Here is a tiny trained network, its code and every weight. The questions are about switching its units off for an input and a target symbol, where a switched-off unit gives its printed mean instead of its output.

import numpy as np


def w(rows, s, z=0):
    codes = np.array(rows[::2]) - 128.0
    scale = np.full(codes.shape[1], s)
    scale[-1] = z or s
    return codes * scale


def norm(h):
    return h / np.sqrt((h * h).mean(-1, keepdims=True) + 1e-5)


def f(y):
    return y / 2 * (1 + np.tanh(0.7978845608 * (y + 0.044715 * y**3)))


def softmax(a):
    e = np.exp(a - a.max(-1, keepdims=True))
    return e / e.sum(-1, keepdims=True)


def log_softmax(a):
    a = a - a.max(-1, keepdims=True)
    return a - np.log(np.exp(a).sum(-1, keepdims=True))


def net(x, mask):
    ids = ['γδεηξπστψω'.index(c) for c in x.split()]
    T = len(ids)
    res = E[ids] + P[:T]
    r = norm(res)
    for j in range(3):
        rows = slice(4 * j, 4 * j + 4)
        q, k, v = (r @ M[0][rows].T for M in (Q, K, V))
        z = softmax(np.where(np.tri(T) > 0, q @ k.T / 4**0.5, -1e9)) @ v
        o = O[0][rows]
        res = res + np.where(mask[j], z, o[:, -1]) @ o[:, :-1]
    y = f(norm(res) @ A[0][:, :-1].T + A[0][:, -1])
    res = res + np.where(mask[3:7], y, B[0][:, -1]) @ B[0][:, :-1]
    return log_softmax(norm(res)[-1] @ U[:, :-1].T + U[:, -1])


Q, K, V, O, A, B = {}, {}, {}, {}, {}, {}
E = w([
[178,119,218,168,104,101,179,160,216,80,136],'γ',
[254,89,173,138,39,122,144,83,175,110,126],'δ',
[193,191,89,88,84,69,242,209,238,114,112],'ε',
[205,128,140,145,157,92,197,105,109,79,104],'η',
[192,202,167,187,62,119,146,201,107,145,231],'ξ',
[171,140,163,110,119,139,196,99,211,54,18],'π',
[119,179,194,171,74,220,142,189,146,165,71],'σ',
[166,86,138,158,61,191,121,178,178,2,135],'τ',
[179,187,58,156,47,159,170,132,91,90,56],'ψ',
[247,145,166,39,115,198,156,173,97,100,97],'ω',
],0.0063)
P = w([
[95,122,119,117,144,126,112,117,119,148,145],'0',
[189,199,193,156,92,123,177,140,116,104,99],'1',
[125,67,104,71,19,151,253,206,173,52,66],'2',
[134,168,135,116,135,105,107,108,124,108,149],'3',
[186,120,106,176,185,210,159,122,206,123,160],'4',
[155,131,132,141,133,112,115,154,103,131,91],'5',
[142,88,146,106,117,135,218,177,75,118,119],'6',
[132,157,129,111,137,90,73,137,112,115,118],'7',
[169,119,77,219,176,199,146,115,211,133,157],'8',
[142,173,147,175,127,86,132,137,86,151,110],'9',
[152,105,113,126,136,171,206,145,108,108,128],'10',
[152,174,141,140,126,119,112,161,102,127,89],'11',
],0.015)
Q[0] = w([
[82,34,88,112,152,183,209,116,109,166,195],'h0',
[187,202,195,146,98,96,80,117,146,106,131],'h0',
[116,1,121,155,178,210,126,77,128,209,222],'h0',
[172,177,135,125,105,113,177,142,180,100,141],'h0',
[77,100,149,65,91,37,150,182,21,124,95],'h1',
[76,145,102,133,136,64,38,83,140,175,112],'h1',
[244,229,155,191,189,146,54,134,156,97,83],'h1',
[142,138,88,160,193,180,196,111,152,173,171],'h1',
[54,173,168,65,110,13,13,130,82,177,50],'h2',
[175,208,162,154,83,30,13,146,149,88,67],'h2',
[147,164,58,191,206,155,57,104,219,181,135],'h2',
[171,154,194,72,9,10,153,212,47,20,71],'h2',
],0.0072)
K[0] = w([
[217,135,127,148,128,105,181,163,160,34,115],'h0',
[68,111,102,115,95,173,97,99,134,202,156],'h0',
[210,151,116,190,112,147,112,206,152,106,76],'h0',
[117,51,133,136,146,135,179,117,163,65,120],'h0',
[66,160,124,68,142,102,101,83,197,59,221],'h1',
[105,83,121,184,143,254,231,83,116,185,152],'h1',
[224,81,171,209,97,126,236,187,202,77,103],'h1',
[154,158,104,130,182,107,32,175,74,132,96],'h1',
[78,83,119,116,111,205,233,58,134,132,205],'h2',
[5,44,105,106,146,184,164,70,127,230,162],'h2',
[163,69,139,239,127,177,229,165,102,206,56],'h2',
[27,165,127,41,130,125,55,66,145,157,184],'h2',
],0.0077)
V[0] = w([
[198,68,109,45,135,114,126,159,117,66,162],'h0',
[173,41,229,86,128,114,141,51,153,161,148],'h0',
[98,78,140,207,73,131,109,183,176,90,161],'h0',
[95,136,101,138,186,35,174,53,154,30,98],'h0',
[182,67,225,125,59,165,51,143,126,130,223],'h1',
[143,50,177,116,157,34,156,21,206,147,122],'h1',
[178,150,166,2,187,138,158,100,61,177,61],'h1',
[175,168,117,85,83,85,177,171,196,238,177],'h1',
[110,74,135,89,72,243,89,113,169,47,106],'h2',
[115,148,181,194,87,111,167,155,231,176,63],'h2',
[130,118,120,29,174,134,159,204,186,88,73],'h2',
[161,128,48,102,33,91,124,42,136,126,67],'h2',
],0.0088)
O[0] = w([
[100,186,162,112,146,185,85,102,122,153,125,173],'h0',
[143,133,219,161,112,147,92,206,72,128,87,254],'h0',
[129,173,62,95,191,105,110,140,95,121,98,178],'h0',
[101,67,63,152,61,118,10,144,129,177,172,173],'h0',
[76,65,2,156,50,76,96,73,230,145,171,190],'h1',
[138,189,74,90,204,140,253,30,182,89,166,171],'h1',
[139,149,5,92,244,63,81,132,61,92,85,122],'h1',
[129,111,77,167,202,234,109,121,165,221,100,199],'h1',
[237,71,72,140,178,67,160,203,86,186,133,113],'h2',
[110,121,198,103,55,40,169,133,73,113,144,185],'h2',
[154,53,148,74,140,152,211,100,158,199,183,121],'h2',
[156,180,117,200,96,79,206,158,211,86,77,124],'h2',
],0.0093,0.0085)
A[0] = w([
[180,136,109,69,153,91,180,135,104,109,131,92],'n0',
[69,116,158,58,58,121,170,49,163,139,184,41],'n1',
[66,99,195,65,116,98,58,168,4,152,134,2],'n2',
[84,206,145,83,165,143,116,55,98,37,95,72],'n3',
],0.013,0.0094)
B[0] = w([
[42,69,158,182,146,124,67,60,114,117,87,149],'n0',
[185,151,60,167,102,173,134,106,4,55,175,241],'n1',
[163,234,108,27,83,84,102,39,143,172,72,255],'n2',
[82,117,127,71,149,88,132,207,147,101,209,165],'n3',
],0.015,0.0078)
U = w([
[173,130,96,147,84,175,160,83,27,71,197,109],'γ',
[120,161,41,177,126,92,208,74,253,110,109,54],'δ',
[151,113,208,91,163,245,215,107,172,201,130,155],'ε',
[78,140,156,53,180,98,131,198,162,84,215,232],'η',
[42,102,137,163,58,215,25,121,172,151,122,79],'ξ',
[73,28,220,148,144,62,156,32,114,89,87,197],'π',
[156,183,140,27,82,63,95,64,127,173,86,206],'σ',
[169,26,157,127,37,59,159,184,146,214,193,191],'τ',
[187,187,188,181,112,104,105,227,103,95,42,62],'ψ',
[175,66,26,131,235,117,57,154,94,178,100,1],'ω',
],0.0058,0.0018)

Each question gives the input, a string of symbols that net reads in full, and the target symbol t.
The units are the heads (4 rows each of Q, K, V and O) and the neurons (one row each of A and B). Each row of codes is followed by its name. A weight is (code - 128) times the scale printed after its matrix; where a second scale follows, it is the last column's (O, A, B and U).
mask holds one flag per unit, heads first, then neurons. A switched-off unit (its flag False) gives its mean, the last column of its rows in O or B, instead of its output. The means were averaged over made-up inputs and are rounded, as every weight is.
A unit's drop is (log p(t) with every unit on - log p(t) with that unit switched off) / (log p(t) with every unit on - log p(t) with every unit switched off).
The circuit of an input: a set's keep is (log p(t) with only the set's units on - log p(t) with every unit switched off) / (log p(t) with every unit on - log p(t) with every unit switched off). Starting from all 7 units, units are removed one at a time, each time the one whose removal leaves the highest keep (on an exact tie, the one counted first), for as long as the keep stays at least 0.8.
units of the circuit, in order: the units of the circuit, biggest drop first
unit that matters most: the unit with the biggest drop
which heads matter: for each layer, one digit per head in row order, 1 if its drop is at least 0.15 and else 0, layers parted by /
input η γ ε δ δ γ δ, target δ: unit that matters most -> h2
input γ γ γ, target γ: units of the circuit, in order -> n1, h2
input η ω δ δ, target ξ: units of the circuit, in order -> h0, h2
input γ γ ω ε τ π γ γ δ, target π: which heads matter -> 011
input γ γ γ η δ τ σ, target η: units of the circuit, in order -> n3, h1
input σ τ γ γ ε η, target π: units of the circuit, in order -> h0, n0
input σ δ σ γ δ γ, target π: which heads matter -> 100
input ω δ γ π η ω δ γ, target ε: units of the circuit, in order -> h0, h2
input ξ ω γ γ γ π δ τ, target η: units of the circuit, in order -> n3, h0
input τ ψ γ ψ τ δ δ ψ, target ω: which heads matter -> 001
input γ δ γ δ δ ξ γ, target δ: which heads matter -> 011
input ε τ τ ψ δ γ γ τ γ ω δ, target τ: units of the circuit, in order -> h1, h2
input δ ε δ τ, target ψ: which heads matter -> 001
input ψ ω ξ τ ξ γ τ ε γ γ γ γ, target δ: units of the circuit, in order -> h0
input τ δ δ ε, target ω: which heads matter -> 001
input ω ε γ σ π δ, target ε: which heads matter -> 100
input γ δ π, target γ: which heads matter -> 011
input π η δ η, target τ: which heads matter -> 101
input η η ω γ δ γ δ τ δ η, target ξ: which heads matter -> 101
input γ τ σ, target γ: which heads matter -> 011
input ω δ ω ε ξ δ δ, target ε: which heads matter -> 010
input η δ γ, target η: which heads matter -> 011
input δ δ ω, target δ: units of the circuit, in order -> h1
input ξ δ η γ ε η ε γ, target η: units of the circuit, in order -> n3, h0
input τ π γ γ, target ω: which heads matter -> 001
input σ δ η δ ψ, target δ: units of the circuit, in order -> n1, h2, n2, h0
input δ γ τ γ ε γ η ε ω γ ω, target ε: units of the circuit, in order -> h1, h2
input τ τ γ δ ξ γ ψ η δ ψ π, target η: units of the circuit, in order -> n3, h1
